Below are the code and all the weights of a small trained network. Each question names an input and a class and asks about switching units off, where a switched-off unit gives its printed mean instead of its output.

import numpy as np


def w(rows, s, z=0):
    codes = np.array(rows[::2]) - 128.0
    scale = np.full(codes.shape[1], s)
    scale[-1] = z or s
    return codes * scale


def f(y):
    return y / 2 * (1 + np.tanh(0.7978845608 * (y + 0.044715 * y**3)))


def log_softmax(a):
    a = a - a.max(-1, keepdims=True)
    return a - np.log(np.exp(a).sum(-1, keepdims=True))


def net(x, mask):
    res = np.array(x, float).reshape(1, 8) / 4 @ E
    y = f(res @ A[0][:, :-1].T + A[0][:, -1])
    res = res + np.where(mask, y, B[0][:, -1]) @ B[0][:, :-1]
    return log_softmax(res[-1] @ U[:, :-1].T + U[:, -1])


A, B = {}, {}
E = w([
[195,108,70,103,98,122,157,125,103],'x0',
[181,142,179,41,116,174,118,144,204],'x1',
[103,159,103,154,62,129,53,63,189],'x2',
[180,73,88,143,99,110,145,156,195],'x3',
[71,205,175,155,162,131,150,2,148],'x4',
[149,155,76,197,186,133,196,164,190],'x5',
[195,117,198,172,73,123,199,106,105],'x6',
[123,84,165,85,208,168,184,85,145],'x7',
],0.0051)
A[0] = w([
[122,126,165,131,110,137,104,150,137,215],'n0',
[26,150,151,147,180,136,74,110,114,195],'n1',
[118,94,157,126,167,113,162,114,122,84],'n2',
[130,165,130,125,143,141,122,143,145,189],'n3',
[119,117,166,121,78,139,57,101,164,207],'n4',
[131,175,128,131,149,141,122,144,160,171],'n5',
[128,113,145,134,154,116,146,110,128,58],'n6',
[147,90,69,153,86,121,83,253,114,188],'n7',
[112,160,77,123,141,138,112,114,164,121],'n8',
[143,122,94,131,102,127,120,160,109,156],'n9',
[135,178,132,120,152,141,119,148,148,204],'n10',
[130,123,125,126,125,122,131,117,115,253],'n11',
[153,99,141,95,129,148,126,169,164,194],'n12',
[123,133,161,129,110,132,111,150,131,230],'n13',
[120,96,192,161,181,151,168,135,132,101],'n14',
[44,145,135,143,143,130,106,119,118,185],'n15',
[145,147,181,222,116,122,174,169,189,105],'n16',
[127,127,126,127,122,134,130,137,127,144],'n17',
[136,119,123,128,114,118,135,115,113,243],'n18',
[123,123,155,110,77,128,66,85,171,182],'n19',
[162,116,228,106,111,131,149,192,63,187],'n20',
[126,138,123,129,133,130,127,130,142,86],'n21',
[161,84,133,40,171,140,134,201,197,212],'n22',
],0.016,0.0018)
B[0] = w([
[119,145,149,110,128,111,113,120,106,158],'n0',
[136,127,109,48,144,25,140,71,109,253],'n1',
[96,110,115,108,92,172,158,132,108,154],'n2',
[158,125,133,108,172,149,134,143,135,150],'n3',
[146,134,180,81,102,158,76,81,129,220],'n4',
[155,135,136,120,182,141,120,170,131,159],'n5',
[99,117,110,135,89,125,121,165,112,136],'n6',
[80,96,15,77,204,142,250,168,110,254],'n7',
[167,152,190,112,156,152,166,151,113,170],'n8',
[95,109,93,118,146,110,145,128,134,163],'n9',
[162,133,125,95,185,158,138,141,127,159],'n10',
[179,118,129,101,95,159,206,92,125,145],'n11',
[94,129,116,106,146,60,97,112,105,186],'n12',
[141,135,147,108,130,125,134,114,106,156],'n13',
[115,110,73,148,88,200,165,134,119,177],'n14',
[152,118,116,72,128,65,139,86,131,208],'n15',
[196,158,134,255,144,85,128,132,208,201],'n16',
[106,132,134,132,143,123,127,117,131,130],'n17',
[163,120,122,106,86,145,190,86,120,146],'n18',
[182,147,153,97,94,179,74,106,100,220],'n19',
[128,133,228,23,138,109,109,132,68,215],'n20',
[114,134,131,143,145,111,92,163,116,128],'n21',
[133,130,68,80,165,15,160,66,137,244],'n22',
],0.021,0.0087)
U = w([
[71,90,3,133,175,111,190,147,146,129],'0',
[167,151,175,82,140,59,107,79,109,222],'1',
[39,81,130,93,73,231,134,151,77,110],'2',
[135,133,117,248,74,161,124,153,197,76],'3',
[141,158,168,176,173,219,123,237,161,109],'4',
[160,156,177,147,60,241,53,108,141,94],'5',
[10,122,108,150,135,137,9,180,142,5],'6',
],0.0058,0.0023)

Each question gives the input, the list of numbers given to net, and the class t.
The units are the neurons (one row each of A and B). Each row of codes is followed by its name. A weight is (code - 128) times the scale printed after its matrix; where a second scale follows, it is the last column's (A, B and U).
mask holds one flag per neuron, in row order. A switched-off neuron (its flag False) gives its mean, the last column of its row in B, instead of its output. The means were averaged over made-up inputs and are rounded, as every weight is.
A unit's drop is (log p(t) with every unit on - log p(t) with that unit switched off) / (log p(t) with every unit on - log p(t) with every unit switched off).
The circuit of an input: a set's keep is (log p(t) with only the set's units on - log p(t) with every unit switched off) / (log p(t) with every unit on - log p(t) with every unit switched off). Starting from the 12 units with the biggest drops (on a tie, the unit counted first), units are removed one at a time, each time the one whose removal leaves the highest keep (on an exact tie, the one counted first), for as long as the keep stays at least 0.8.
circuit, biggest first: the units of the circuit, biggest drop first
most important unit: the unit with the biggest drop
k most important neurons: the k neurons with the biggest drops, biggest first
drop when u is switched off: that unit's drop, to one decimal
input [-1,-7,-6,1,7,-7,3,7], class 2: circuit, biggest first -> n14, n22
input [-1,-4,-7,-6,-7,-5,3,-6], class 2: circuit, biggest first -> n20, n22, n7
input [-8,-4,-7,3,1,-1,8,2], class 5: circuit, biggest first -> n7, n22, n14
input [-3,-7,-6,6,-2,-4,7,0], class 2: 2 most important neurons -> n20, n22
input [-3,-3,-6,-7,-3,8,4,0], class 4: most important unit -> n16
input [8,8,3,-3,2,-3,8,-6], class 5: 2 most important neurons -> n22, n1
input [1,5,-1,6,6,2,5,5], class 3: 3 most important neurons -> n7, n16, n1
input [-5,-3,8,3,-6,-5,6,-5], class 2: 2 most important neurons -> n7, n4
input [-2,-6,8,6,-5,-5,0,-1], class 2: 3 most important neurons -> n22, n4, n19
input [-2,-2,-4,-6,0,-3,7,2], class 2: 2 most important neurons -> n14, n22
input [-3,-4,-7,6,6,1,-1,-4], class 3: 2 most important neurons -> n7, n22
input [3,-5,-1,-5,-7,-8,2,2], class 2: 3 most important neurons -> n20, n22, n1
input [0,7,0,-8,6,8,0,8], class 0: drop when n14 is switched off -> 0.2
input [2,-3,-4,8,8,-5,6,-2], class 3: most important neuron -> n1
input [-2,7,3,-7,8,3,8,5], class 5: drop when n22 is switched off -> 0.2
input [5,-2,6,-7,1,3,8,7], class 2: drop when n22 is switched off -> 0.2
input [6,1,2,1,-5,-3,-8,-7], class 0: drop when n13 is switched off -> 0.0
